Below is a small trained network, with its code and all its weights. Each question gives an input and a class and asks what happens when units are switched off, that is, made to give their printed mean instead of their output.

import numpy as np


def w(rows, s, z=0):
    codes = np.array(rows[::2]) - 128.0
    scale = np.full(codes.shape[1], s)
    scale[-1] = z or s
    return codes * scale


def f(y):
    return y / 2 * (1 + np.tanh(0.7978845608 * (y + 0.044715 * y**3)))


def log_softmax(a):
    a = a - a.max(-1, keepdims=True)
    return a - np.log(np.exp(a).sum(-1, keepdims=True))


def net(x, mask):
    res = np.array(x, float).reshape(1, 5) / 4 @ E
    y = f(res @ A[0][:, :-1].T + A[0][:, -1])
    res = res + np.where(mask, y, B[0][:, -1]) @ B[0][:, :-1]
    return log_softmax(res[-1] @ U[:, :-1].T + U[:, -1])


A, B = {}, {}
E = w([
[138,142,206,96,178,221,162,137,114,9],'x0',
[27,254,127,197,57,140,250,82,136,76],'x1',
[143,138,59,63,155,128,206,85,190,224],'x2',
[185,140,141,126,12,119,157,69,44,187],'x3',
[159,104,137,180,57,166,138,128,179,152],'x4',
],0.011)
A[0] = w([
[155,58,74,99,197,112,133,210,121,152,176],'n0',
[156,54,163,123,167,241,144,137,155,208,94],'n1',
[159,96,182,233,59,115,80,107,89,103,253],'n2',
[151,129,132,34,85,118,159,41,88,139,172],'n3',
[73,126,31,135,95,42,165,53,173,227,173],'n4',
[108,70,227,94,96,231,179,105,81,84,142],'n5',
[240,179,161,116,110,84,173,55,90,155,101],'n6',
[59,254,91,130,94,166,152,152,64,151,110],'n7',
[124,91,218,81,145,124,128,209,127,60,154],'n8',
[123,138,44,104,150,164,118,40,196,205,206],'n9',
],0.0082,0.0055)
B[0] = w([
[102,144,97,177,195,95,6,125,98,115,199],'n0',
[80,189,94,76,88,224,142,180,101,134,171],'n1',
[140,101,205,210,160,231,175,172,130,71,205],'n2',
[164,204,95,39,93,111,254,116,167,131,184],'n3',
[151,87,175,144,111,120,199,115,65,204,251],'n4',
[184,74,214,94,189,41,167,78,161,165,190],'n5',
[176,123,111,102,110,95,117,117,240,109,181],'n6',
[107,150,117,112,111,168,227,176,41,105,195],'n7',
[116,103,141,139,86,203,8,70,116,60,190],'n8',
[189,84,100,129,162,58,94,202,118,223,211],'n9',
],0.0079,0.018)
U = w([
[195,144,137,125,93,138,183,130,145,117,138],'0',
[92,185,146,112,144,105,163,105,67,61,145],'1',
[191,115,129,105,149,4,154,110,133,202,166],'2',
[148,79,175,178,144,156,109,149,116,97,254],'3',
[144,128,44,146,148,105,93,140,126,124,52],'4',
[163,114,149,101,115,111,106,86,142,82,23],'5',
[92,131,130,171,122,165,179,121,66,180,47],'6',
[150,129,140,64,130,171,112,137,156,163,43],'7',
],0.012,0.0036)

Each question gives the input, the list of numbers given to net, and the class t.
The units are the neurons (one row each of A and B). Each row of codes is followed by its name. A weight is (code - 128) times the scale printed after its matrix; where a second scale follows, it is the last column's (A, B and U).
mask holds one flag per neuron, in row order. A switched-off neuron (its flag False) gives its mean, the last column of its row in B, instead of its output. The means were averaged over made-up inputs and are rounded, as every weight is.
A unit's drop is (log p(t) with every unit on - log p(t) with that unit switched off) / (log p(t) with every unit on - log p(t) with every unit switched off).
The circuit of an input: a set's keep is (log p(t) with only the set's units on - log p(t) with every unit switched off) / (log p(t) with every unit on - log p(t) with every unit switched off). Starting from all 10 units, units are removed one at a time, each time the one whose removal leaves the highest keep (on an exact tie, the one counted first), for as long as the keep stays at least 0.8.
units of the circuit, in order: the units of the circuit, biggest drop first
most important unit: the unit with the biggest drop
top k neurons: the k neurons with the biggest drops, biggest first
drop of u: that unit's drop, to one decimal
input [-7,0,-3,0,1], class 6: most important unit : n5
input [-7,-1,-1,-8,-6], class 4: top 4 neurons : n5, n0, n3, n6
input [0,-7,-1,-7,1], class 4: top 2 neurons : n2, n0
input [3,0,-5,8,-2], class 0: units of the circuit, in order : n3, n0
input [8,2,-1,-4,3], class 5: units of the circuit, in order : n2, n5, n4
input [-4,-1,-2,3,8], class 3: top 2 neurons : n2, n3
input [-1,-5,0,-6,-4], class 4: top 3 neurons : n2, n0, n4
input [3,5,-8,6,-3], class 3: top 3 neurons : n2, n5, n1
input [-3,-2,-1,-2,-3], class 4: units of the circuit, in order : n5, n4
input [7,4,6,4,5], class 2: top 2 neurons : n5, n2
input [4,2,8,-1,5], class 2: top 2 neurons : n9, n2
input [-2,8,0,6,3], class 0: top 3 neurons : n6, n3, n0
input [-6,-6,3,-8,-8], class 4: top 3 neurons : n0, n5, n3
input [-5,7,1,-8,-6], class 6: top neuron : n7
input [2,8,-8,0,4], class 3: top 3 neurons : n2, n3, n5
input [-7,-7,-4,-6,-7], class 4: drop of n3 : 0.0
input [5,0,7,-6,-5], class 4: drop of n2 : 0.1
input [-7,-2,-5,4,8], class 3: drop of n2 : 0.7
